Below are the code and all the weights of a small trained network. Each question names an input and a class and asks about switching units off, where a switched-off unit gives its printed mean instead of its output.

import numpy as np


def w(rows, s, z=0):
    codes = np.array(rows[::2]) - 128.0
    scale = np.full(codes.shape[1], s)
    scale[-1] = z or s
    return codes * scale


def norm(h):
    return h / np.sqrt((h * h).mean(-1, keepdims=True) + 1e-5)


def f(y):
    return y / 2 * (1 + np.tanh(0.7978845608 * (y + 0.044715 * y**3)))


def log_softmax(a):
    a = a - a.max(-1, keepdims=True)
    return a - np.log(np.exp(a).sum(-1, keepdims=True))


def net(x, mask):
    res = np.array(x, float).reshape(1, 3) / 4 @ E
    u = 0
    for l in range(4):
        y = f(norm(res) @ A[l][:, :-1].T + A[l][:, -1])
        res = res + np.where(mask[u : u + 10], y, B[l][:, -1]) @ B[l][:, :-1]
        u += 10
    return log_softmax(norm(res)[-1] @ U[:, :-1].T + U[:, -1])


A, B = {}, {}
E = w([
[175,119,167,48,171,220,177,103,175,54],'x0',
[158,150,49,133,223,164,20,104,147,154],'x1',
[140,19,167,254,121,189,134,62,126,117],'x2',
],0.0084)
A[0] = w([
[116,180,155,39,146,79,102,198,129,159,123],'0.n1',
[75,161,156,214,141,71,118,152,110,208,109],'0.n2',
[146,113,107,170,98,68,202,149,181,88,74],'0.n3',
[92,189,171,148,59,130,58,91,138,55,52],'0.n4',
[102,159,87,163,122,158,149,151,133,94,3],'0.n5',
[222,110,127,81,83,140,124,109,109,91,77],'0.n6',
[147,58,99,230,141,123,157,74,78,104,47],'0.n7',
[64,71,93,210,114,207,138,106,181,80,130],'0.n8',
[146,76,172,119,98,86,254,125,125,155,94],'0.n9',
[162,89,87,75,154,120,18,83,179,141,135],'0.n10',
],0.0051,0.0059)
B[0] = w([
[187,81,124,137,134,163,174,68,53,182,252],'0.n1',
[141,97,189,74,140,124,98,141,171,84,223],'0.n2',
[134,166,90,167,118,155,106,131,134,89,131],'0.n3',
[120,148,109,117,89,170,103,90,155,131,92],'0.n4',
[108,141,67,134,1,229,109,121,195,213,83],'0.n5',
[91,129,158,152,144,84,104,173,168,188,122],'0.n6',
[168,150,135,130,159,117,150,94,80,157,174],'0.n7',
[164,148,154,119,187,102,166,90,89,171,208],'0.n8',
[86,147,90,178,170,139,143,149,126,68,211],'0.n9',
[92,125,105,164,115,130,195,161,117,65,194],'0.n10',
],0.0088,0.0038)
A[1] = w([
[150,65,99,120,71,153,183,133,91,141,63],'1.n1',
[135,93,71,104,146,167,82,119,101,140,90],'1.n2',
[150,111,165,82,127,201,124,141,255,117,3],'1.n3',
[164,100,128,94,150,173,171,118,110,104,91],'1.n4',
[86,120,120,184,99,86,81,135,143,202,76],'1.n5',
[99,123,127,133,205,103,137,169,99,79,129],'1.n6',
[89,94,115,149,66,96,54,123,102,157,92],'1.n7',
[147,148,70,164,166,189,45,109,178,142,85],'1.n8',
[177,79,149,106,132,130,134,142,94,158,94],'1.n9',
[107,113,131,176,129,176,126,129,102,114,87],'1.n10',
],0.0093,0.0039)
B[1] = w([
[86,124,104,168,131,139,89,98,132,91,163],'1.n1',
[96,114,131,166,41,131,190,156,137,105,160],'1.n2',
[180,120,174,93,183,111,99,126,207,114,167],'1.n3',
[129,144,154,142,108,99,75,161,227,185,254],'1.n4',
[188,76,169,85,173,142,193,228,254,140,194],'1.n5',
[150,198,109,149,102,73,82,97,148,99,238],'1.n6',
[227,132,204,93,184,102,90,192,246,112,199],'1.n7',
[75,87,53,194,59,158,222,199,106,53,174],'1.n8',
[129,131,119,138,122,74,107,53,136,116,182],'1.n9',
[140,127,98,119,84,135,94,128,129,204,154],'1.n10',
],0.0076,0.0049)
A[2] = w([
[73,181,96,83,104,165,85,67,91,141,133],'2.n1',
[95,138,129,80,172,213,146,113,195,108,66],'2.n2',
[137,118,13,120,200,188,93,153,95,122,71],'2.n3',
[65,124,109,146,60,171,200,194,107,68,47],'2.n4',
[117,59,139,92,129,142,73,133,96,77,101],'2.n5',
[44,135,179,119,45,150,205,149,102,91,21],'2.n6',
[132,205,79,2,144,153,139,150,73,164,89],'2.n7',
[121,131,154,69,137,204,140,89,179,86,3],'2.n8',
[117,197,85,58,106,87,121,129,128,148,38],'2.n9',
[95,112,125,131,140,93,84,210,97,193,60],'2.n10',
],0.0086,0.0044)
B[2] = w([
[199,201,214,152,180,100,126,115,111,141,142],'2.n1',
[194,104,177,103,108,29,139,180,182,134,173],'2.n2',
[57,123,106,190,23,115,195,183,159,101,159],'2.n3',
[32,156,82,204,81,161,133,127,136,99,193],'2.n4',
[125,161,145,146,133,150,123,89,122,112,101],'2.n5',
[54,105,75,174,47,149,161,234,123,117,189],'2.n6',
[159,11,163,250,102,191,224,35,21,231,253],'2.n7',
[189,110,148,155,156,127,113,222,148,118,160],'2.n8',
[141,87,149,175,164,116,140,31,13,219,208],'2.n9',
[253,34,196,106,140,140,221,177,184,44,144],'2.n10',
],0.0064,0.0044)
A[3] = w([
[160,74,97,159,135,181,95,96,129,124,85],'3.n1',
[112,76,139,161,139,161,112,82,118,139,4],'3.n2',
[141,148,97,77,104,109,167,130,108,121,110],'3.n3',
[121,57,153,163,144,191,110,86,86,163,11],'3.n4',
[118,158,110,83,132,118,157,157,104,150,81],'3.n5',
[73,139,106,145,83,165,154,164,144,110,43],'3.n6',
[166,108,145,100,140,102,93,188,133,124,108],'3.n7',
[101,201,137,95,129,133,5,112,115,100,85],'3.n8',
[148,193,73,142,135,95,113,83,155,150,192],'3.n9',
[112,120,107,154,95,114,143,172,117,72,128],'3.n10',
],0.012,0.0037)
B[3] = w([
[101,151,165,126,56,101,190,152,82,171,168],'3.n1',
[152,97,130,153,122,178,111,142,54,183,187],'3.n2',
[154,117,167,254,98,178,70,109,154,168,131],'3.n3',
[209,107,101,145,99,141,193,66,7,239,254],'3.n4',
[128,108,166,203,143,213,129,115,143,166,121],'3.n5',
[101,165,60,142,43,105,126,153,134,83,201],'3.n6',
[206,181,214,101,158,158,129,95,185,80,254],'3.n7',
[128,205,115,66,159,11,20,66,34,189,141],'3.n8',
[80,173,151,98,76,106,59,185,98,106,173],'3.n9',
[64,201,125,92,105,200,108,176,186,121,230],'3.n10',
],0.0071,0.0056)
U = w([
[178,85,165,190,103,145,192,63,28,229,184],'0',
[210,131,210,86,155,111,137,175,255,108,189],'1',
[10,171,71,179,42,155,162,186,154,74,198],'2',
[102,209,140,73,130,58,18,88,82,135,174],'3',
[92,119,63,78,177,166,114,82,120,121,38],'4',
[74,73,88,57,160,144,112,93,113,109,3],'5',
[78,85,80,50,148,156,116,97,126,125,34],'6',
[65,109,95,109,179,137,118,77,133,115,16],'7',
],0.013,0.0054)

Each question gives the input, the list of numbers given to net, and the class t.
The units are the neurons (one row each of A and B). Each row of codes is followed by its name. A weight is (code - 128) times the scale printed after its matrix; where a second scale follows, it is the last column's (A, B and U).
mask holds one flag per neuron, layer by layer. A switched-off neuron (its flag False) gives its mean, the last column of its row in B, instead of its output. The means were averaged over made-up inputs and are rounded, as every weight is.
A unit's drop is (log p(t) with every unit on - log p(t) with that unit switched off) / (log p(t) with every unit on - log p(t) with every unit switched off).
The circuit of an input: a set's keep is (log p(t) with only the set's units on - log p(t) with every unit switched off) / (log p(t) with every unit on - log p(t) with every unit switched off). Starting from the 12 units with the biggest drops (on a tie, the unit counted first), units are removed one at a time, each time the one whose removal leaves the highest keep (on an exact tie, the one counted first), for as long as the keep stays at least 0.8.
units of the circuit, in order: the units of the circuit, biggest drop first
unit that matters most: the unit with the biggest drop
k most important neurons: the k neurons with the biggest drops, biggest first
k most important neurons of layer l: the k neurons of layer l with the biggest drops, biggest first
drop of u: that unit's drop, to one decimal
input [-3,0,-1], class 3: units of the circuit, in order => (0.n2 2.n7 1.n5)
input [-4,-4,-3], class 1: unit that matters most => 0.n10
input [-7,-8,-8], class 0: 3 most important neurons => (0.n10 1.n8 2.n9)
input [-3,3,-1], class 3: 4 most important neurons => (1.n6 0.n10 0.n2 3.n8)
input [-5,7,6], class 2: units of the circuit, in order => (1.n8 0.n1)
input [3,-3,0], class 3: 4 most important neurons => (1.n6 0.n9 0.n10 1.n8)
input [-7,7,6], class 1: units of the circuit, in order => (1.n5 1.n7)
input [-3,-3,-3], class 3: 2 most important neurons => (0.n1 2.n7)
input [-3,-3,3], class 3: 2 most important neurons => (2.n7 0.n1)
input [0,-6,-6], class 0: 2 most important neurons => (2.n7 0.n10)
input [7,2,-7], class 0: 4 most important neurons => (2.n7 0.n2 0.n1 1.n7)
input [5,-6,1], class 2: 3 most important neurons => (0.n9 0.n2 1.n7)
input [-6,-6,-5], class 1: 3 most important neurons of layer 1 => (1.n7 1.n8 1.n2)
input [0,-8,-8], class 0: units of the circuit, in order => (2.n7)
input [5,0,-5], class 0: 4 most important neurons => (2.n7 0.n2 0.n1 1.n7)
input [-8,-6,-8], class 0: 4 most important neurons => (0.n1 1.n4 2.n9 2.n7)
input [-5,-4,-4], class 1: 2 most important neurons => (0.n8 1.n7)
input [2,5,-4], class 2: 3 most important neurons => (0.n8 1.n8 1.n2)
input [5,-6,0], class 2: 3 most important neurons => (0.n9 0.n2 1.n7)
input [-7,7,-1], class 1: units of the circuit, in order => (1.n5)
input [-6,-1,-5], class 1: 2 most important neurons of layer 0 => (0.n8 0.n7)
input [-2,3,2], class 3: drop of 1.n6 => 0.2
input [2,-1,3], class 3: drop of 0.n1 => 0.5
input [3,1,2], class 3: drop of 1.n5 => 0.1
